Below is a small trained network, with its code and all its weights. Each question gives an input and a target symbol and asks what happens when units are switched off, that is, made to give their printed mean instead of their output.

import numpy as np


def w(rows, s, z=0):
    codes = np.array(rows[::2]) - 128.0
    scale = np.full(codes.shape[1], s)
    scale[-1] = z or s
    return codes * scale


def f(y):
    return np.maximum(y, 0)


def softmax(a):
    e = np.exp(a - a.max(-1, keepdims=True))
    return e / e.sum(-1, keepdims=True)


def log_softmax(a):
    a = a - a.max(-1, keepdims=True)
    return a - np.log(np.exp(a).sum(-1, keepdims=True))


def net(x, mask):
    ids = ['Δβγζμξφ'.index(c) for c in x.split()]
    T = len(ids)
    res = E[ids] + P[:T]
    u = 0
    for l in range(2):
        r = res
        for j in range(2):
            rows = slice(4 * j, 4 * j + 4)
            q, k, v = (r @ M[l][rows].T for M in (Q, K, V))
            z = softmax(np.where(np.tri(T) > 0, q @ k.T / 4**0.5, -1e9)) @ v
            o = O[l][rows]
            res = res + np.where(mask[u + j], z, o[:, -1]) @ o[:, :-1]
        u += 2
        y = f(res @ A[l][:, :-1].T + A[l][:, -1])
        res = res + np.where(mask[u : u + 16], y, B[l][:, -1]) @ B[l][:, :-1]
        u += 16
    return log_softmax(res[-1] @ U[:, :-1].T + U[:, -1])


Q, K, V, O, A, B = {}, {}, {}, {}, {}, {}
E = w([
[82,74,159,127],'Δ',
[82,99,109,70],'β',
[73,56,79,198],'γ',
[146,140,196,85],'ζ',
[149,68,249,175],'μ',
[166,117,73,162],'ξ',
[166,113,122,199],'φ',
],0.015)
P = w([
[24,111,163,174],'0',
[254,76,43,145],'1',
[148,209,106,145],'2',
[88,148,151,82],'3',
[228,50,86,112],'4',
[125,213,107,164],'5',
[104,156,154,66],'6',
[219,30,111,97],'7',
[114,215,110,166],'8',
[114,164,157,54],'9',
[224,6,156,71],'10',
[104,220,100,170],'11',
[124,169,160,44],'12',
],0.014)
Q[0] = w([
[129,83,79,115],'0.h1',
[167,100,159,78],'0.h1',
[182,188,91,103],'0.h1',
[158,176,198,141],'0.h1',
[12,165,116,167],'0.h2',
[170,71,77,61],'0.h2',
[153,78,104,112],'0.h2',
[156,80,232,167],'0.h2',
],0.012)
K[0] = w([
[150,26,123,170],'0.h1',
[129,191,169,208],'0.h1',
[244,117,241,80],'0.h1',
[147,199,145,121],'0.h1',
[140,40,209,42],'0.h2',
[54,254,99,206],'0.h2',
[134,190,150,196],'0.h2',
[134,123,224,230],'0.h2',
],0.0076)
V[0] = w([
[91,162,70,79],'0.h1',
[149,255,176,199],'0.h1',
[105,177,109,207],'0.h1',
[153,41,136,72],'0.h1',
[173,71,162,84],'0.h2',
[119,88,207,144],'0.h2',
[160,162,145,145],'0.h2',
[81,125,146,34],'0.h2',
],0.0069)
O[0] = w([
[218,114,41,103,1],'0.h1',
[58,60,24,235,87],'0.h1',
[124,122,152,163,157],'0.h1',
[62,105,129,86,168],'0.h1',
[178,150,148,108,179],'0.h2',
[210,64,185,255,251],'0.h2',
[154,199,142,143,121],'0.h2',
[111,172,179,31,14],'0.h2',
],0.0041,0.0028)
A[0] = w([
[90,172,85,118,195],'0.n1',
[59,192,133,214,164],'0.n2',
[171,37,117,88,102],'0.n3',
[204,105,95,180,167],'0.n4',
[186,164,71,162,132],'0.n5',
[112,170,91,141,68],'0.n6',
[191,147,198,101,240],'0.n7',
[216,135,133,104,126],'0.n8',
[89,246,26,135,68],'0.n9',
[147,102,135,62,71],'0.n10',
[53,183,56,112,252],'0.n11',
[183,173,117,193,166],'0.n12',
[89,218,59,101,97],'0.n13',
[116,182,93,170,19],'0.n14',
[210,131,74,167,120],'0.n15',
[147,120,122,158,253],'0.n16',
],0.012,0.0048)
B[0] = w([
[173,154,152,158,163],'0.n1',
[67,162,61,93,217],'0.n2',
[112,136,53,86,225],'0.n3',
[118,164,70,45,239],'0.n4',
[142,144,189,162,170],'0.n5',
[140,123,153,96,137],'0.n6',
[119,161,86,134,254],'0.n7',
[57,38,92,138,185],'0.n8',
[114,143,197,53,164],'0.n9',
[145,122,113,197,159],'0.n10',
[222,81,149,254,189],'0.n11',
[114,130,70,58,207],'0.n12',
[32,101,136,115,157],'0.n13',
[145,166,160,96,141],'0.n14',
[102,75,215,170,195],'0.n15',
[113,163,104,140,231],'0.n16',
],0.009,0.008)
Q[1] = w([
[22,191,173,167],'1.h1',
[111,187,227,209],'1.h1',
[174,202,172,130],'1.h1',
[219,82,112,135],'1.h1',
[182,217,244,157],'1.h2',
[181,156,109,94],'1.h2',
[162,123,104,118],'1.h2',
[102,206,104,177],'1.h2',
],0.011)
K[1] = w([
[253,190,108,144],'1.h1',
[229,126,131,183],'1.h1',
[189,146,142,147],'1.h1',
[91,81,154,167],'1.h1',
[205,162,187,100],'1.h2',
[64,141,136,63],'1.h2',
[96,81,148,136],'1.h2',
[176,107,122,17],'1.h2',
],0.011)
V[1] = w([
[72,133,164,150],'1.h1',
[168,128,146,150],'1.h1',
[189,131,46,48],'1.h1',
[92,177,219,178],'1.h1',
[159,190,118,16],'1.h2',
[166,29,103,193],'1.h2',
[2,173,161,184],'1.h2',
[167,105,172,111],'1.h2',
],0.0076)
O[1] = w([
[180,173,150,102,184],'1.h1',
[49,111,168,169,57],'1.h1',
[1,42,124,107,93],'1.h1',
[185,134,122,180,113],'1.h1',
[21,189,89,159,52],'1.h2',
[82,97,164,118,162],'1.h2',
[253,164,161,95,255],'1.h2',
[114,138,108,191,15],'1.h2',
],0.0065,0.0061)
A[1] = w([
[166,54,218,46,51],'1.n1',
[59,85,49,114,115],'1.n2',
[144,75,79,113,141],'1.n3',
[119,116,215,225,88],'1.n4',
[134,54,92,89,123],'1.n5',
[209,176,89,101,5],'1.n6',
[112,176,222,46,79],'1.n7',
[166,138,205,203,47],'1.n8',
[142,49,115,248,56],'1.n9',
[68,67,75,183,127],'1.n10',
[189,123,157,98,96],'1.n11',
[156,60,108,173,43],'1.n12',
[169,102,57,215,105],'1.n13',
[101,113,121,86,188],'1.n14',
[173,127,126,70,55],'1.n15',
[193,150,215,182,2],'1.n16',
],0.012,0.0063)
B[1] = w([
[124,73,129,124,216],'1.n1',
[160,101,129,94,231],'1.n2',
[136,158,128,180,207],'1.n3',
[86,111,1,154,147],'1.n4',
[122,153,126,162,214],'1.n5',
[81,167,137,97,251],'1.n6',
[121,129,175,189,154],'1.n7',
[24,162,99,159,156],'1.n8',
[178,131,202,59,135],'1.n9',
[119,186,167,98,190],'1.n10',
[86,124,158,155,226],'1.n11',
[95,114,162,55,145],'1.n12',
[210,176,170,143,161],'1.n13',
[140,131,108,165,192],'1.n14',
[95,98,124,156,218],'1.n15',
[188,73,108,83,182],'1.n16',
],0.013)
U = w([
[28,28,197,156,6],'Δ',
[22,96,58,241,202],'β',
[70,113,74,45,99],'γ',
[213,114,66,163,209],'ζ',
[54,186,184,206,34],'μ',
[156,1,69,106,231],'ξ',
[180,73,187,73,120],'φ',
],0.0086,0.0026)

Each question gives the input, a string of symbols that net reads in full, and the target symbol t.
The units are the heads (4 rows each of Q, K, V and O) and the neurons (one row each of A and B). Each row of codes is followed by its name. A weight is (code - 128) times the scale printed after its matrix; where a second scale follows, it is the last column's (O, A, B and U).
mask holds one flag per unit, layer by layer, with each layer's heads first. A switched-off unit (its flag False) gives its mean, the last column of its rows in O or B, instead of its output. The means were averaged over made-up inputs and are rounded, as every weight is.
A unit's drop is (log p(t) with every unit on - log p(t) with that unit switched off) / (log p(t) with every unit on - log p(t) with every unit switched off).
The circuit of an input: a set's keep is (log p(t) with only the set's units on - log p(t) with every unit switched off) / (log p(t) with every unit on - log p(t) with every unit switched off). Starting from the 12 units with the biggest drops (on a tie, the unit counted first), units are removed one at a time, each time the one whose removal leaves the highest keep (on an exact tie, the one counted first), for as long as the keep stays at least 0.8.
units of the circuit, in order: the units of the circuit, biggest drop first
most important unit: the unit with the biggest drop
top k neurons: the k neurons with the biggest drops, biggest first
k most important neurons of layer l: the k neurons of layer l with the biggest drops, biggest first
which heads matter: for each layer, one digit per head in row order, 1 if its drop is at least 0.15 and else 0, layers parted by /
input β ζ φ Δ β ξ ζ ξ γ, target μ: units of the circuit, in order : [1.h2; 1.n10]
input ζ φ μ μ ζ, target ζ: most important unit : 0.n8
input β μ β φ, target γ: which heads matter : 00 / 11
input Δ Δ μ μ, target β: top 2 neurons : [0.n4; 1.n8]
input μ ξ β φ ξ, target φ: top 3 neurons : [0.n5; 0.n2; 1.n16]
input β μ ξ μ ζ, target γ: 3 most important neurons of layer 0 : [0.n11; 0.n8; 0.n3]
input ζ ξ ξ, target μ: units of the circuit, in order : [0.n9; 0.n5; 1.n7]
input β ξ Δ ξ Δ μ μ μ, target γ: which heads matter : 10 / 11
input μ φ ζ β ξ, target φ: units of the circuit, in order : [1.h2; 0.h1; 0.n2; 1.n6]
input μ μ ζ β β, target φ: units of the circuit, in order : [0.h1; 1.h2; 0.n2]
input ξ μ β ξ ξ Δ ζ ξ γ, target μ: units of the circuit, in order : [1.n10; 1.h2]
input γ Δ μ ζ γ γ ζ ζ ξ β ξ, target Δ: top 3 neurons : [0.n2; 1.n1; 1.n11]
input γ ζ Δ ξ β μ Δ ζ γ γ ζ, target Δ: units of the circuit, in order : [1.h2; 1.n11; 1.n15]
input Δ μ μ β ζ ξ μ φ Δ β β, target μ: top 2 neurons : [0.n2; 0.n3]
input μ γ β Δ Δ γ ξ μ φ μ β, target φ: most important unit : 1.h1
input μ γ ξ, target μ: units of the circuit, in order : [0.n5; 0.n9; 1.n7]
input Δ γ Δ β, target ξ: units of the circuit, in order : [1.n6; 1.n10]
input γ ξ β ζ μ, target Δ: units of the circuit, in order : [1.h2; 1.n11; 1.n1; 1.n15]
input γ φ μ ζ ξ Δ β β, target Δ: 4 most important neurons of layer 1 : [1.n1; 1.n11; 1.n15; 1.n6]
input ξ μ μ γ β ξ γ ξ μ ξ β ζ, target β: 2 most important neurons of layer 0 : [0.n2; 0.n8]
input φ μ ξ μ ζ ξ μ μ φ μ μ, target β: which heads matter : 00 / 01
input γ γ φ Δ γ φ φ γ Δ γ Δ, target Δ: top 4 neurons : [0.n2; 1.n11; 1.n15; 1.n1]
input β μ ζ ξ μ ζ φ ξ, target γ: units of the circuit, in order : [0.n11; 0.n8; 1.h1; 0.n4]
input γ β β ζ μ μ μ β ξ μ γ, target Δ: top neuron : [0.n2]
input Δ φ μ ξ ξ β φ μ β ζ μ, target μ: top 3 neurons : [0.n2; 0.n4; 0.n3]
input ξ Δ β Δ ζ, target ξ: top 2 neurons : [0.n8; 0.n2]
input Δ ζ ξ φ γ β ζ μ ζ Δ Δ, target μ: 3 most important neurons of layer 0 : [0.n3; 0.n2; 0.n15]
